Below is a small trained network, with its code and all its weights. Each question gives an input and a class and asks what happens when units are switched off, that is, made to give their printed mean instead of their output.

import numpy as np


def w(rows, s, z=0):
    codes = np.array(rows[::2]) - 128.0
    scale = np.full(codes.shape[1], s)
    scale[-1] = z or s
    return codes * scale


def f(y):
    return y / 2 * (1 + np.tanh(0.7978845608 * (y + 0.044715 * y**3)))


def log_softmax(a):
    a = a - a.max(-1, keepdims=True)
    return a - np.log(np.exp(a).sum(-1, keepdims=True))


def net(x, mask):
    res = np.array(x, float).reshape(1, 3) / 4 @ E
    y = f(res @ A[0][:, :-1].T + A[0][:, -1])
    res = res + np.where(mask, y, B[0][:, -1]) @ B[0][:, :-1]
    return log_softmax(res[-1] @ U[:, :-1].T + U[:, -1])


A, B = {}, {}
E = w([
[70,83,105,120,112,181,79,58,210,84,223],'x0',
[247,172,194,68,86,117,97,123,139,201,169],'x1',
[75,130,118,143,115,131,150,118,119,150,131],'x2',
],0.016)
A[0] = w([
[82,138,71,163,120,152,105,199,78,114,87,117],'neuron 0',
[164,121,126,105,93,90,137,123,162,131,110,195],'neuron 1',
[34,110,49,132,146,118,117,59,163,81,188,198],'neuron 2',
[69,117,112,170,176,101,147,133,83,106,69,218],'neuron 3',
[36,105,95,139,160,94,158,166,117,101,4,199],'neuron 4',
[22,83,96,137,147,139,118,82,214,104,145,164],'neuron 5',
[51,93,110,138,103,140,113,102,158,94,134,253],'neuron 6',
],0.011,0.0025)
B[0] = w([
[141,119,57,166,142,146,119,166,163,124,113,186],'neuron 0',
[154,97,92,106,135,115,116,66,179,105,106,157],'neuron 1',
[55,149,213,161,109,171,135,139,41,151,154,252],'neuron 2',
[143,99,25,166,117,130,102,116,194,69,90,210],'neuron 3',
[125,123,25,209,103,78,101,136,175,115,52,237],'neuron 4',
[3,155,180,115,173,127,164,125,101,124,182,247],'neuron 5',
[90,106,160,106,128,183,143,135,123,123,139,214],'neuron 6',
],0.016,0.023)
U = w([
[229,117,158,29,90,67,106,70,172,179,143,252],'0',
[121,103,12,185,112,117,134,161,125,95,102,85],'1',
[70,106,163,126,114,186,130,103,104,102,178,46],'2',
],0.011,0.0037)

Each question gives the input, the list of numbers given to net, and the class t.
The units are the neurons (one row each of A and B). Each row of codes is followed by its name. A weight is (code - 128) times the scale printed after its matrix; where a second scale follows, it is the last column's (A, B and U).
mask holds one flag per neuron, in row order. A switched-off neuron (its flag False) gives its mean, the last column of its row in B, instead of its output. The means were averaged over made-up inputs and are rounded, as every weight is.
A unit's drop is (log p(t) with every unit on - log p(t) with that unit switched off) / (log p(t) with every unit on - log p(t) with every unit switched off).
The circuit of an input: a set's keep is (log p(t) with only the set's units on - log p(t) with every unit switched off) / (log p(t) with every unit on - log p(t) with every unit switched off). Starting from all 7 units, units are removed one at a time, each time the one whose removal leaves the highest keep (on an exact tie, the one counted first), for as long as the keep stays at least 0.8.
units of the circuit, in order: the units of the circuit, biggest drop first
most important unit: the unit with the biggest drop
top k neurons: the k neurons with the biggest drops, biggest first
drop of u: that unit's drop, to one decimal
input [2,0,-5], class 2: most important unit -> neuron 4
input [-3,1,-3], class 0: units of the circuit, in order -> [neuron 4; neuron 2; neuron 5; neuron 3]
input [2,-6,-6], class 2: top 3 neurons -> [neuron 2; neuron 5; neuron 6]
input [-1,-1,-8], class 0: units of the circuit, in order -> [neuron 4; neuron 2; neuron 5; neuron 3]
input [1,-3,5], class 2: top 4 neurons -> [neuron 2; neuron 5; neuron 6; neuron 1]
input [1,-2,-7], class 2: top 2 neurons -> [neuron 4; neuron 3]
input [1,4,5], class 0: top 3 neurons -> [neuron 2; neuron 5; neuron 4]
input [4,4,-4], class 0: drop of neuron 2 -> 0.2
input [2,-5,-6], class 2: drop of neuron 2 -> 0.4
input [-1,6,7], class 0: drop of neuron 5 -> 0.1
